What can hang from each mark
sasuz: kepo
momeg: naki
kepo: daka naki nefup
daka: naki rasil sasuz sinanag
rasil: daka lelov sabab sasuz
naki: daka sabab sasuz
lelov: daka nefup rasil
sinanag: daka nefup rasil
sabab: kepo naki nefup
nefup: lelov momeg naki sabab

Known rows, with every way that one mark hangs from another
nefup[lelov[rasil[sabab[kepo]]] momeg[naki[daka]]]: [ 1.09  1.07  0.66  1.54  0.10 -3.61  1.20  0.62  0.94 -0.50  3.85 -0.31
  1.69 -3.87  0.07  0.28 -0.28 -0.02  2.46 -1.60  0.47  0.39  1.19  0.18
  1.05  0.41  1.57 -0.27 -1.01 -1.49  2.29 -1.12  1.02  1.11  0.54 -0.13
 -0.29 -4.27  3.06  0.60 -0.36  2.43  1.80  0.47 -1.24]
sasuz[kepo[naki[daka[sinanag]] nefup[sabab]]]: [ 0.17  3.15 -1.30  0.74 -1.05 -2.82  1.14  0.59  2.98 -2.29  0.16 -0.53
 -4.82  0.61  0.77  1.53 -2.99  0.35  0.47 -2.66 -0.08  0.19  1.00 -2.97
  1.29  0.16  0.46  0.41 -1.15 -3.99  2.97 -1.05  1.78  0.16  0.58 -0.19
 -0.36 -2.27  2.13 -0.16  0.75  0.84  0.80 -0.02 -0.41]
sinanag[daka[naki[sasuz[kepo]] rasil]]: [ 0.27  1.23 -1.56 -0.36  0.16  0.43  2.54  0.19  0.84 -0.72  2.21 -0.90
 -3.94  1.84  0.34 -1.20 -1.69 -0.77  0.22 -2.68 -0.18 -0.93 -0.14 -1.44
 -0.60  0.45  0.71  1.46 -0.96 -0.22  2.40 -2.82  1.69  0.71 -0.72 -0.43
 -0.71 -1.95  0.71  0.60  0.38  2.08 -0.10 -1.59  0.02]
rasil[daka[sinanag] lelov[nefup]]: [ 0.50  1.52  0.40  2.54  1.26 -2.31  0.66  0.68  1.76 -2.22  1.99 -2.78
 -3.03 -1.44 -0.83  0.13  0.64 -0.61  1.00 -0.84  1.19 -1.46 -0.33 -2.86
 -2.35  0.95 -0.13 -1.45  0.06  0.50  2.17 -1.67 -0.68 -0.78 -1.55 -0.58
  0.03  0.02  0.91  0.65  1.08  1.68 -1.26  1.46  0.31]
momeg[naki[sabab[nefup]]]: [-0.05 -1.20 -0.57  0.77 -1.67 -3.19  1.22 -1.27  2.32 -0.64  0.68 -0.33
 -4.07  0.59  0.60  0.90  0.34  0.28  1.18 -1.74  0.35 -0.28  0.90 -0.59
 -1.76  0.37 -0.34  0.70  0.06 -1.05 -1.64 -0.80  0.40 -0.48 -1.23 -0.08
 -0.97 -2.33  1.78  0.99  0.00  1.73  1.46  0.04 -1.07]
sasuz[kepo[daka[naki]]]: [ 0.01  1.75 -0.79  0.30 -0.48 -0.13  2.15 -0.13  2.52 -0.09  0.91 -0.89
 -2.08  0.29  0.84 -0.45 -0.60  0.10 -0.47 -1.79  0.80 -0.76  1.71 -1.37
  0.84  0.25 -0.88  0.69 -0.83 -1.71  3.08 -0.82  2.02  0.58  0.15 -0.59
 -1.24 -1.04  1.40 -0.66 -0.85  0.29 -0.20 -0.38 -0.47]
sinanag[nefup rasil[daka lelov sabab sasuz]]: [ 1.26  2.37 -0.88  1.92  2.92 -2.32 -0.83 -0.42  1.73 -0.09  2.73 -3.80
 -7.63 -3.87 -1.01  3.14 -1.16  0.06  0.57 -0.20  0.42 -0.53 -1.84 -3.80
 -1.73  1.44  2.30 -1.43 -0.97  2.94  1.14 -1.27 -1.46 -1.37 -3.34  0.02
 -1.56 -0.38  0.37  1.89  0.31  1.22 -2.28 -0.73 -0.77]
nefup[momeg naki[daka[sinanag] sasuz] sabab]: [ 0.32  1.54  0.24 -0.64 -0.74 -2.96  2.78  1.52  0.69 -0.64  5.73 -1.92
 -1.50  2.88  0.68 -1.39 -2.58  0.70  1.32 -3.85  1.35 -1.36  3.53 -1.00
  3.39  1.20  2.52  0.07  0.37 -1.28  2.94 -1.54  1.67 -0.38 -1.27  0.03
  0.34 -4.87  0.30  0.99  0.14  1.34  1.37  1.50  1.26]
daka[naki sasuz sinanag[nefup[lelov] rasil]]: [ 0.73  3.40  0.64 -1.34 -0.38  0.88 -0.42  0.69  0.15  0.87  3.53 -0.93
 -7.45 -0.84 -0.43 -1.90 -1.32  0.40 -0.13 -4.46  0.79 -1.71  1.85 -3.43
 -0.08  1.92  0.34  1.30 -0.99  1.57  1.48 -3.01  1.61  2.13 -1.00 -0.23
 -0.32 -3.81  0.46  0.90  0.30  0.79 -2.30  0.37  1.69]
sinanag[daka nefup[naki sabab]]: [ 0.30  1.12 -0.70  0.57  0.73 -4.43 -0.30 -0.04  1.68  1.02  2.10 -2.35
 -8.56  0.41  0.38  0.76 -4.53 -0.05  0.52 -1.21  0.09 -0.24  1.60 -0.65
  1.47  1.31  0.36  0.38 -0.82 -1.43  1.96  0.04  0.01  0.76 -2.17  0.28
 -1.26 -4.43  0.51  1.41  0.66  3.05  0.55  0.65  0.80]
lelov[nefup[momeg] rasil[daka sabab]]: [ 1.23  1.98  1.74  2.63  2.36 -4.56 -1.16  0.67  1.33  0.21  3.82 -3.78
  0.26 -1.87 -0.81  3.22  1.16 -0.30  1.86  1.05 -0.50  0.45 -0.91 -1.23
  0.00 -0.55  0.29 -2.82 -0.16 -0.44  1.80 -1.23  0.85 -0.38 -1.33 -0.26
 -0.64  0.12  2.42  1.05  1.42  2.75  0.32  0.18 -0.66]
rasil[daka[naki[sabab[nefup]] sinanag] lelov]: [ 0.04  1.11 -0.83  2.61 -0.62 -2.46 -1.04 -0.99  1.93 -2.55  2.48 -2.23
 -5.23 -4.15 -0.23  0.44  2.53 -0.40  0.37 -1.78  2.22 -2.59 -0.31 -3.18
 -2.99  1.58  0.35  0.59 -0.06 -0.19  1.15 -1.81 -0.15 -0.64 -0.86 -0.33
  0.00 -0.74  0.53  0.31  0.97  0.80 -2.24  1.51  0.56]
rasil[daka sabab[kepo[nefup[momeg]]]]: [ 0.59  3.72  0.06  2.56  2.28 -3.62 -1.02 -0.02  3.42 -1.64  1.65 -3.09
 -2.24 -3.93 -0.33  0.84 -1.18 -0.61  1.13 -0.81  0.19 -1.19 -0.34 -1.39
 -0.73  0.01  1.82 -2.89 -1.06 -2.19 -0.54 -0.75  0.80 -1.51 -0.43  0.30
 -0.66 -1.00  2.74  0.33  2.17  0.26  0.07 -0.12 -0.30]
nefup[momeg naki[sasuz] sabab]: [ 0.32  0.80  0.52 -0.85 -1.29 -3.31  1.98  1.08  0.54  1.05  4.41 -0.86
 -0.98  1.50  0.69  0.30 -1.03  0.83  0.09 -1.88  1.40 -0.61  2.89  0.14
  3.51  1.44  1.43 -0.94  0.75 -0.47  2.45 -1.28  1.85 -0.52 -1.86 -0.09
 -0.48 -3.20  0.07  1.45 -0.53  0.57  0.93  1.91  1.24]
sabab[naki[sasuz[kepo[nefup[lelov[rasil]]]]]]: [ 0.60  1.89 -1.02 -0.54 -0.66 -2.21  1.89  0.49  0.58 -0.86  0.93 -0.29
 -4.75  0.86  0.80  0.01 -1.99  0.58  0.48 -2.64  0.31  1.42  1.88 -1.93
  0.23  0.32  0.42 -0.20 -0.77 -1.95  0.69 -0.94  1.60  0.43 -0.09 -0.48
 -0.98 -0.43  1.49  0.82 -1.75  3.35  1.36  0.77  0.14]
lelov[daka[sasuz] nefup[naki] rasil[sabab]]: [ 1.03  2.89  1.63  1.47  0.39 -7.47 -0.55  0.31  1.45  1.23  5.58 -3.00
 -3.83 -0.09 -1.26  2.75 -2.67 -0.36  2.46 -2.28 -0.43  0.20  1.30 -0.76
 -0.50  0.21  0.19 -0.59  0.14  0.73  0.63 -0.83  1.46  2.77 -2.40 -0.18
 -0.62 -0.57  1.66  1.19  1.06  2.81 -1.01 -1.14 -0.72]
rasil[daka lelov[nefup] sasuz]: [ 0.54  1.56 -0.95  2.82  1.34 -2.02  1.20  0.44  1.45 -0.63  2.24 -2.09
 -3.68 -3.27 -0.84  1.94  0.57 -0.15  0.78 -1.16  1.40 -0.86 -1.34 -2.57
 -1.43  0.48 -0.35 -3.67  0.09  2.69  1.16 -1.26 -2.15 -0.68 -3.40 -0.61
 -1.18  1.59  0.27  0.80 -0.40  0.14 -2.91 -0.16 -0.14]
daka[rasil[lelov sasuz[kepo[nefup]]] sinanag]: [ 0.67  1.47  0.02  2.46  0.04  0.71  2.89  0.94  1.40 -1.67  1.31 -0.12
 -3.89 -0.10 -0.28  0.61  0.56  0.52 -1.04 -0.13  0.47 -0.80 -2.05 -6.00
 -1.48  0.95  0.99  0.22  0.04 -0.07  5.18 -3.48  1.22 -2.15 -1.01 -0.59
  0.63 -0.72  0.81  1.55 -0.14 -0.52 -1.74  0.38 -1.31]
daka[sasuz[kepo] sinanag[nefup[momeg]]]: [ 0.71  4.44  0.30 -0.24  1.42  0.96  0.66  1.44  2.41  0.26  3.32 -2.04
 -3.13  1.36  0.25 -0.40 -2.33  1.42 -0.26 -2.39  0.56 -0.38  1.66 -3.13
  0.65  0.16 -0.64 -0.18 -0.60 -0.45  1.34 -2.68  2.43 -0.71 -0.04 -0.31
 -1.39 -2.34  2.04  0.25  0.13 -1.89 -0.84  1.01  1.40]
rasil[lelov[daka nefup[momeg]] sabab[kepo] sasuz]: [ 1.32  3.68  0.57  4.38  1.40 -1.91  1.07 -0.39  2.69 -1.43  4.26 -3.71
 -3.06 -3.49 -1.62  2.51 -2.04  0.47  1.71 -1.94  1.73 -1.39 -0.43 -2.58
 -2.87  0.39  1.39 -3.13  1.53  0.22  2.20 -2.10  0.32 -0.75 -2.82 -0.41
 -0.39 -0.34  1.89  1.14 -0.25 -1.46 -2.20  0.87 -0.81]
momeg[naki[daka[rasil]]]: [ 0.04 -1.32 -1.34  0.12 -0.83 -2.00  3.95  0.13  0.83 -1.05  2.07  0.03
 -0.79  2.90  0.34 -1.63 -0.72 -0.69  1.26 -2.31 -0.15 -0.43  1.17 -0.48
 -0.30  0.01  1.16  1.16 -1.05 -0.31  1.12 -1.16  0.59  0.41 -0.88 -0.12
 -0.08 -2.99  1.15 -0.04  1.00  2.03  1.17 -2.42 -2.46]
momeg[naki[daka sabab sasuz]]: [-0.30 -0.54 -1.27 -0.88 -1.05 -2.37  3.23  0.16  1.98 -0.97  2.15 -0.90
 -2.30  0.67  0.69 -0.77 -1.60 -0.09  2.43 -4.76 -0.31 -0.45  1.35  0.09
 -1.25  0.55  1.20  0.97 -0.57 -0.37 -2.90 -0.98  0.12 -0.09 -1.46 -0.05
 -0.88 -3.57  0.91  0.81 -0.43  2.89  2.28 -1.09 -0.71]
momeg[naki[sasuz[kepo]]]: [ 0.06  0.82 -1.55 -1.49 -1.52 -0.98  3.47  0.27  1.83 -0.02  1.27 -0.26
 -1.55  2.54  0.81 -0.66 -0.59  0.29  1.02 -3.23  0.00  0.59  2.10 -0.06
 -0.87 -0.16  0.27  0.01 -0.59 -0.39 -0.29 -0.56  1.11  0.23 -0.18 -0.47
 -1.53 -1.50  1.61  0.51 -0.85  0.58  1.01 -0.89 -0.94]
sabab[kepo[daka[rasil]] nefup]: [ 0.56  1.13 -1.38  2.81  0.20 -0.85  3.06 -0.39  2.34 -1.71  0.77 -1.46
 -5.73  0.98 -0.50 -1.65 -3.85 -0.69  0.72 -0.46  1.75 -1.36 -0.14 -3.18
 -0.40  0.29 -0.52 -0.42  0.14 -2.55  1.72 -1.89  0.71 -0.29 -1.74  0.07
  0.38 -1.40  2.99  0.24  0.49  2.50  0.85 -0.80 -0.86]
sinanag[daka[rasil[sasuz]]]: [ 0.70 -0.19 -0.23  0.78  1.92  0.31  2.94  0.54  0.67 -0.74  2.18 -0.57
 -2.47  0.81 -0.21 -0.32 -2.02 -0.56 -0.17 -0.88 -0.29 -0.65 -1.96 -2.17
  0.44  0.50  1.40 -0.10 -1.04  0.95  2.18 -2.54  0.38 -0.84 -2.32 -0.10
 -0.71 -1.59  0.23  1.47  0.27  2.19 -0.31 -1.52 -0.81]
naki[sasuz[kepo[daka[rasil sinanag] nefup[momeg]]]]: [ 0.52  3.39 -0.88  0.04  0.54 -0.47  3.29  1.81  2.31 -0.74  1.92 -1.28
 -3.58  1.65  0.41 -0.80 -2.66  0.50  0.86 -1.90 -0.41  0.18  0.67 -3.03
  1.40  0.35  0.09 -1.18 -0.18 -1.71  2.39 -2.96  1.81 -1.04 -0.16 -0.26
 -0.37 -1.48  1.84  0.44 -0.46  1.51  2.32  0.10 -0.06]
daka[naki[sabab] rasil[sasuz]]: [-0.14 -0.91 -0.08  1.38 -1.48  0.02  1.28 -0.35  0.19  0.64  2.49  0.46
 -2.82 -2.08  0.09  1.05  1.85 -0.24 -1.01 -1.63  0.40 -1.91 -2.08 -2.94
 -1.00  1.29  0.60  1.17  0.33  1.21  1.63 -3.38  2.04 -0.98 -2.17 -0.34
  0.06 -1.63 -0.41  1.57  0.19 -0.09 -2.29 -1.12 -0.67]
lelov[daka[naki[sabab[nefup]] rasil]]: [ 0.30  0.02 -0.84  2.07 -0.85 -5.23  0.83 -0.68  0.92 -1.42  3.23 -0.35
 -3.25  0.07 -0.39  0.20 -2.35 -0.96  0.95 -1.83  0.64 -1.06 -0.26 -1.59
 -1.44  0.83  0.14  1.64  0.77 -0.44  0.59 -3.18  2.41  0.47 -1.28 -0.01
 -0.09 -1.48  0.88  0.71  2.03  1.08 -0.60 -1.66 -0.86]
nefup[lelov[rasil] sabab[kepo[daka] naki]]: [ 0.65  0.83  1.91  2.05 -0.78 -3.19  1.73  0.34  0.27 -0.93  1.31 -0.28
 -2.71 -6.71  0.46 -1.16 -3.68  0.19 -0.56 -1.00  1.27  0.28  0.61 -3.68
  3.03  1.70  0.70 -0.51 -0.51 -2.87  2.61 -1.20  1.26  1.15 -1.42  0.39
  0.24 -5.34  1.85  1.24 -1.94  6.39  0.18  1.77  0.89]
naki[sabab[kepo nefup]]: [ 0.21 -0.05  0.14  2.20  0.04 -2.18  0.89 -0.80  3.15 -1.72 -0.48 -0.95
 -4.14 -0.77  0.07  0.80 -2.20 -0.13  0.59 -1.29  1.37 -1.21 -0.65 -1.85
 -2.53  0.74 -0.26  0.82  0.47 -2.58 -2.03 -1.47  1.28 -1.71 -1.81 -0.14
 -0.60 -1.52  2.35  1.74  0.18  1.43  0.95  0.96  0.57]
lelov[daka[sasuz] nefup[momeg naki sabab] rasil]: [ 1.28  2.69  2.10  1.66 -0.10 -8.15  0.73  1.21  0.44  1.46  6.11 -2.15
 -2.37 -0.30 -0.67  2.22 -3.69  0.36  1.44 -1.39  0.21  1.04  2.50 -1.01
  3.09  0.21 -0.76 -1.78  1.02  0.37  2.20 -2.13  2.26  2.70 -2.79  0.02
 -0.90 -2.38  1.40  0.75  1.17  2.74 -0.55 -0.59  0.67]
nefup[lelov[daka[naki[sabab]] rasil] momeg]: [ 1.21  0.77  1.30  1.56 -0.04 -6.10 -0.30  0.96 -0.06  0.05  4.63  0.80
  1.98 -5.19 -0.20  1.27 -0.67 -0.24  1.45 -1.08  0.87  0.59  0.65  0.43
  1.77  1.34  0.11  0.26  0.16 -0.44  2.28 -2.59  2.61  1.49  0.15 -0.27
 -0.82 -2.51  1.31  0.93  0.20  1.70  0.64  0.96  0.20]
lelov[daka nefup[momeg[naki[sasuz]] sabab] rasil]: [ 1.38  1.79  1.35  1.78 -0.29 -7.41  1.90  1.11  0.32  0.17  4.81 -2.40
 -0.74 -0.15 -0.61  1.54 -3.40  0.26  2.33 -1.14 -0.49  2.14  1.66 -1.11
  1.67 -0.51 -0.29 -2.66  1.38 -1.01  1.62 -2.10  1.84  1.84 -1.98  0.15
 -0.80 -2.85  2.04  0.93  1.12  3.88  1.15 -0.84 -0.53]
rasil[daka lelov[nefup[momeg]] sasuz[kepo[naki]]]: [ 0.91  3.61 -2.32  3.18  0.55 -1.94  0.93  0.36  2.10 -0.92  3.57 -2.29
 -4.26 -3.47 -0.37  4.29  0.15  0.22  1.22 -1.15  1.51 -0.13 -0.61 -2.44
 -0.27 -0.02 -1.00 -3.07  0.13  2.11  3.68 -2.21 -0.38 -0.46 -1.57 -0.93
 -1.88  1.95  1.60 -0.34 -0.21 -1.46 -2.50 -0.08  0.00]

Rows
[ 0.27  1.11 -1.10 -1.29  0.19  0.61  1.60 -0.01  0.89 -0.46  2.29 -1.41
 -3.76  1.38  0.06 -1.60 -0.96 -0.53  0.50 -3.82  0.57 -1.29  1.14  0.17
 -0.45  0.66  1.03  0.30 -1.06 -0.58  0.63 -1.03  0.70  1.22 -1.16 -0.32
 -0.98 -1.58 -0.03  0.48 -0.05  1.94  0.05 -0.40  0.42] -> sinanag[daka[naki[sasuz]]]
[ 0.45  0.08 -1.12  0.94 -1.37 -2.17 -0.37 -0.61  1.85 -1.16  2.51 -0.54
 -3.72 -0.58 -0.13  3.52 -0.08  0.00  1.04 -1.26  1.33 -0.77 -0.42 -0.50
  0.06  1.18 -0.04  0.85  0.17 -1.33  0.71 -1.84  1.69 -0.79 -0.88 -0.29
 -0.55 -0.28  1.39  0.67  0.52  0.74  1.34  1.38 -0.31] -> kepo[naki[sabab[nefup[momeg]]]]
[ 0.33  0.84  0.00 -0.48 -0.35 -2.51  3.25  0.72  1.99 -1.36  3.37 -2.02
 -6.05  2.36  0.19 -1.15 -4.03 -0.76  2.21 -5.06  0.65 -2.01  2.15 -1.42
 -1.29  1.81  2.66  3.42 -0.27 -0.59 -0.03 -1.51  2.17 -0.41 -1.56 -0.30
  0.09 -3.76  0.71  1.94  0.62  3.34  1.77 -0.01  0.99] -> nefup[naki[daka[sinanag[rasil]] sabab[kepo] sasuz]]
[ 1.10  0.98 -0.42 -0.01  1.26 -0.29  2.49  0.04  0.10 -2.35  3.76 -3.04
 -5.31  4.95  0.22 -1.89 -3.16  0.35  0.79 -2.93  0.98 -0.62  3.29 -2.52
  0.48  0.35  2.27  1.48 -0.68 -1.44  2.40 -1.68  2.23 -0.64 -0.61 -0.12
 -0.17 -2.68  0.71 -0.04  0.91  2.92  1.51  0.26 -0.26] -> sabab[naki[daka[sinanag[nefup[momeg] rasil]]]]
[ 0.19  2.51 -0.09 -0.69  1.32  0.68  3.05  1.30  2.33 -2.07  2.55 -1.25
 -0.38  2.79  0.41 -2.32 -2.81  0.38  0.58 -4.62  0.59 -1.33  1.49 -2.55
  0.23 -0.05  1.01  1.16 -1.56 -0.72  0.27 -1.71  1.21 -0.01 -0.51 -0.34
 -0.61 -2.41  1.36 -0.12 -0.05  0.16 -0.51 -0.87  0.43] -> naki[daka[sasuz[kepo] sinanag]]
[ 1.51  1.40 -0.33  0.72  1.67 -0.14  1.88 -1.24  0.80 -1.95  3.91 -3.12
 -5.86  3.35 -0.19  1.01 -1.77  0.91  0.95 -2.44  0.99 -0.81  0.92 -3.44
 -0.04  0.02  3.39 -0.40 -0.42  0.84  1.43 -1.92  0.55 -1.28 -2.53 -0.06
 -0.76 -0.90  1.12  1.20 -0.44  1.77  0.02 -0.91 -1.02] -> sinanag[rasil[sabab[naki[daka] nefup[momeg]] sasuz]]
[-0.11 -0.62  1.38  1.20 -1.56  0.27  0.85 -0.01  0.44 -1.01  2.66 -0.39
 -2.58 -0.43  0.02 -0.87  1.89 -0.53 -0.80 -1.64  0.22 -2.66 -1.20 -3.88
 -1.93  1.74  1.06  3.21  0.36 -0.77  2.89 -3.99  3.50 -1.26 -0.36 -0.30
  1.39 -3.34  0.15  1.56  1.58  1.17 -1.04  0.58 -0.15] -> daka[naki[sabab] rasil sinanag]
[ 0.59  2.76 -0.17  2.05 -0.28 -1.78  0.30 -0.43  3.12 -0.94  1.62 -2.31
 -4.83 -2.50 -0.68  1.73  0.71  0.29  0.70 -1.30  1.68 -1.67  0.89 -1.17
 -2.57  1.58  2.03 -0.97  0.16 -2.19  2.02 -0.52  0.48 -0.82 -1.30 -0.42
  0.32 -0.65  1.54  1.10 -0.44 -0.26  0.26  2.42 -0.75] -> rasil[lelov sabab[kepo[nefup[momeg naki[sasuz]]]]]
[ 0.54  1.61  0.38  0.19 -0.98 -4.43  0.75  1.01  1.00  1.33  3.83 -0.47
 -3.43 -4.14 -0.21  0.48 -1.70 -0.62  2.27 -2.56  0.75 -0.49  0.89 -0.25
  0.93  2.21  1.47  0.56 -0.83 -0.40  2.11 -0.03  0.50  1.82 -0.84 -0.29
  0.11 -2.75  1.60  2.13 -1.88  4.26  1.01  1.45  0.02] -> nefup[lelov[rasil[sabab[kepo[daka]]]] naki[sasuz]]
[ 0.53 -0.01  0.59  0.94  2.20 -0.61  1.42 -0.05  1.51 -1.37  1.97 -1.61
 -1.68  0.46 -0.25 -0.02 -1.52 -0.78  0.23 -0.34 -0.74 -1.17 -2.01 -1.72
 -0.64  0.77  2.08  0.83 -1.22 -0.29  1.95 -2.30  0.72 -1.04 -1.58  0.03
 -0.14 -2.35  0.89  1.57  0.78  3.07  0.64 -0.62 -1.05] -> sinanag[daka[rasil[sabab]]]
[ 0.02  1.24 -1.45  1.03 -1.24 -5.26 -0.65  0.65  2.30 -1.61  0.37  1.30
 -6.20 -4.19  0.11  2.70 -2.59 -0.61  2.51 -3.41 -0.30 -0.23 -0.37 -0.43
  0.76  1.86  0.10  0.53 -1.27 -2.42 -0.09 -1.35  0.00  1.06 -0.38 -0.13
  0.01 -2.44  1.42  0.53  0.37  3.11  2.71  0.72 -0.35] -> kepo[naki[daka sabab] nefup[lelov]]
[ 0.03  0.87 -0.16 -0.07 -0.48 -0.43  2.88  0.14  1.44 -1.36  3.90 -1.34
 -1.75  1.59  0.08 -2.06 -0.68 -0.02  1.33 -3.88 -0.43 -1.53  0.94 -2.44
 -0.74  0.20  2.05  1.10 -1.26  0.25  0.39 -2.10  0.68  0.33 -0.83  0.15
  0.43 -4.33  1.48  0.12  0.85  1.64 -0.05 -1.82 -1.74] -> momeg[naki[daka[rasil[sabab] sasuz sinanag]]]
[ 0.16  2.26  0.25  0.37 -0.48 -4.50  0.21  0.56  1.63 -0.39  2.60  1.36
 -1.02 -4.54  0.34 -0.20 -3.20 -0.12  1.05 -4.22  0.65 -0.50  0.93 -0.46
  0.23  1.46 -0.79  0.84 -0.44  0.71 -0.76 -2.68  1.62  1.98 -0.39 -0.34
 -1.46 -2.82  1.35  0.70 -0.76  0.42 -1.11  0.03  1.41] -> nefup[lelov[daka[naki[sabab] sasuz[kepo]]]]
[ 0.32  3.72 -0.25  0.53  1.46 -1.32 -0.16 -0.29  2.14 -2.88  4.16 -4.46
 -3.33 -0.66  0.41 -0.57 -1.30  0.12  1.25 -3.42  0.14 -1.35  0.55 -3.60
 -1.54  0.15  3.01 -0.53 -1.03 -0.80 -0.26 -1.38  1.39 -1.95  0.35  0.09
 -0.49 -1.42  1.79  0.75  0.45  2.00 -0.69  0.78  0.51] -> rasil[daka[sinanag] sabab[naki[sasuz[kepo]]]]
[ 0.17  2.08 -0.97  0.72  0.92 -2.35  2.75  1.21  3.14 -2.00  1.11 -1.65
 -3.82 -0.83  0.25 -0.54 -4.61 -0.17  2.46 -4.56  0.16 -0.84  0.63 -0.93
 -0.90  0.66  1.23 -0.30 -0.14 -2.86 -3.11 -2.03  1.04 -1.18 -1.69  0.01
 -0.49 -3.01  1.77  0.98  0.26  2.42  3.20 -0.19  0.95] -> naki[daka sabab[kepo[nefup[momeg]]] sasuz]
[ 0.75  0.78 -0.47  0.93  0.28 -2.36  0.30  0.39 -0.16  0.89  3.35 -1.01
 -0.71 -3.58 -0.35  1.43  2.33 -0.47 -0.35 -0.84  0.82  0.08 -1.13 -1.94
  0.76 -0.02  0.95 -1.63 -1.31  0.96  1.42 -0.12  0.53  0.61 -1.56 -0.19
 -1.23  1.00  0.15  0.67  0.42  1.02 -3.10 -1.91 -1.07] -> lelov[rasil[daka[naki] sasuz]]
[ 1.37  3.51 -1.72  0.21 -1.17 -6.23 -0.18  1.89  0.44 -0.28  3.88  0.80
 -4.03 -3.48 -0.80  2.86 -2.74 -0.32  2.79 -2.36  0.08  1.84  0.64  0.23
  2.74  1.23  0.32 -2.10 -0.46 -1.61  2.02 -1.93  1.38  2.27  0.29 -0.10
 -0.46 -0.33  1.70  0.33  0.57  2.34  2.51  0.52 -0.64] -> kepo[naki[sasuz] nefup[lelov[daka rasil] momeg]]
[ 1.66  2.50  2.67  1.87  1.06 -4.52  2.23  0.55  0.31 -2.55  4.89 -3.62
 -4.09  3.46 -0.50 -0.66 -5.59  0.51  1.30 -2.16  0.18  0.09  2.98 -3.64
  1.31  0.26  1.10 -0.99  1.77 -0.93  3.29 -3.95  3.38  0.01 -1.75  0.11
  0.01 -3.88  1.41  0.93  2.02  3.54  0.96  0.72  1.03] -> lelov[daka[sinanag[rasil]] nefup[momeg sabab[naki]]]
[ 0.20  0.65 -0.81 -0.85  0.38  0.07  2.86 -0.16  0.51 -1.77  2.83 -1.44
 -2.82  3.12  0.47 -2.18 -2.34  0.34  0.06 -4.31  1.28 -1.00  2.80 -1.31
  0.63  0.17  1.33  0.59 -1.27 -0.50 -0.70 -0.91  1.00  0.46 -1.64 -0.15
 -0.63 -1.41  0.24 -0.60 -0.56  2.21 -0.04 -0.68 -0.08] -> sabab[naki[daka[sasuz]]]
[ 0.51  1.45  0.60  0.79  0.24 -1.84  2.51  0.74  0.54 -1.08  3.02 -2.79
 -2.70  3.39  0.30 -0.47 -3.15  0.88  1.27 -2.81  0.63 -0.19  2.58 -1.60
  1.57 -0.12  0.10 -2.32  1.12 -1.55  1.25 -2.26  1.08 -0.27 -2.41 -0.22
 -0.16 -2.90  1.24  0.57 -0.28  2.91  1.60  1.21  1.19] -> lelov[nefup[momeg sabab[naki[daka sasuz]]]]
[ 0.49  1.20  0.00  1.50 -0.25 -3.99  0.45  0.45  0.13 -0.46  3.90  0.98
 -0.50 -3.80 -0.52 -0.21 -1.98 -0.67  1.29 -2.73  0.52 -0.95 -0.90 -1.36
 -0.01  1.48  1.22 -0.13 -0.11  1.19  1.95 -2.72  0.97  1.11 -0.84 -0.15
  0.02 -2.43  0.86  1.46 -0.07  0.52 -1.69 -0.52 -0.65] -> nefup[lelov[daka[naki rasil[sabab sasuz]]]]
[ 0.43  1.03 -1.26  0.79  0.37  0.80  2.31 -0.23  0.79 -0.36  2.34 -0.61
 -4.15  0.70  0.30 -0.26 -0.97 -0.46 -0.46 -2.02  0.03 -1.06 -0.74 -2.28
 -0.13  0.15  0.68  0.89 -1.03  0.42  3.48 -2.67  1.46  0.40 -1.13 -0.41
 -0.95 -1.70  0.53  0.56  0.31  0.77 -1.62 -2.03 -0.54] -> sinanag[daka[naki rasil[sasuz[kepo]]]]
[ 0.43  0.88  0.11  0.05 -0.79 -2.71  2.00  0.69  1.86  0.68  3.95 -1.22
 -2.75  0.52  0.40  0.90 -1.41  0.02  1.29 -2.51  1.35 -1.23  2.41  0.98
  0.34  1.53  0.95  0.92  0.80 -0.64  0.46 -1.75  3.01 -1.12 -1.19 -0.47
 -0.80 -2.16  1.02  1.49  0.05  0.36  2.04  1.67  1.25] -> nefup[momeg naki[sabab[kepo] sasuz]]
[ 0.25  1.18 -1.47  0.43  0.52 -4.03  0.97  0.67  0.83  1.07  3.08 -2.16
 -9.15  0.88  0.18  0.28 -5.44 -0.40  0.90 -1.28 -0.56 -0.17  0.17 -1.86
  1.31  1.57  0.79  0.65 -0.45 -0.28  2.19 -1.88  0.18  0.39 -2.67  0.36
 -0.57 -4.80  0.45  2.02  0.76  4.13  0.86 -0.34  0.72] -> sinanag[daka[rasil] nefup[naki[sasuz] sabab]]
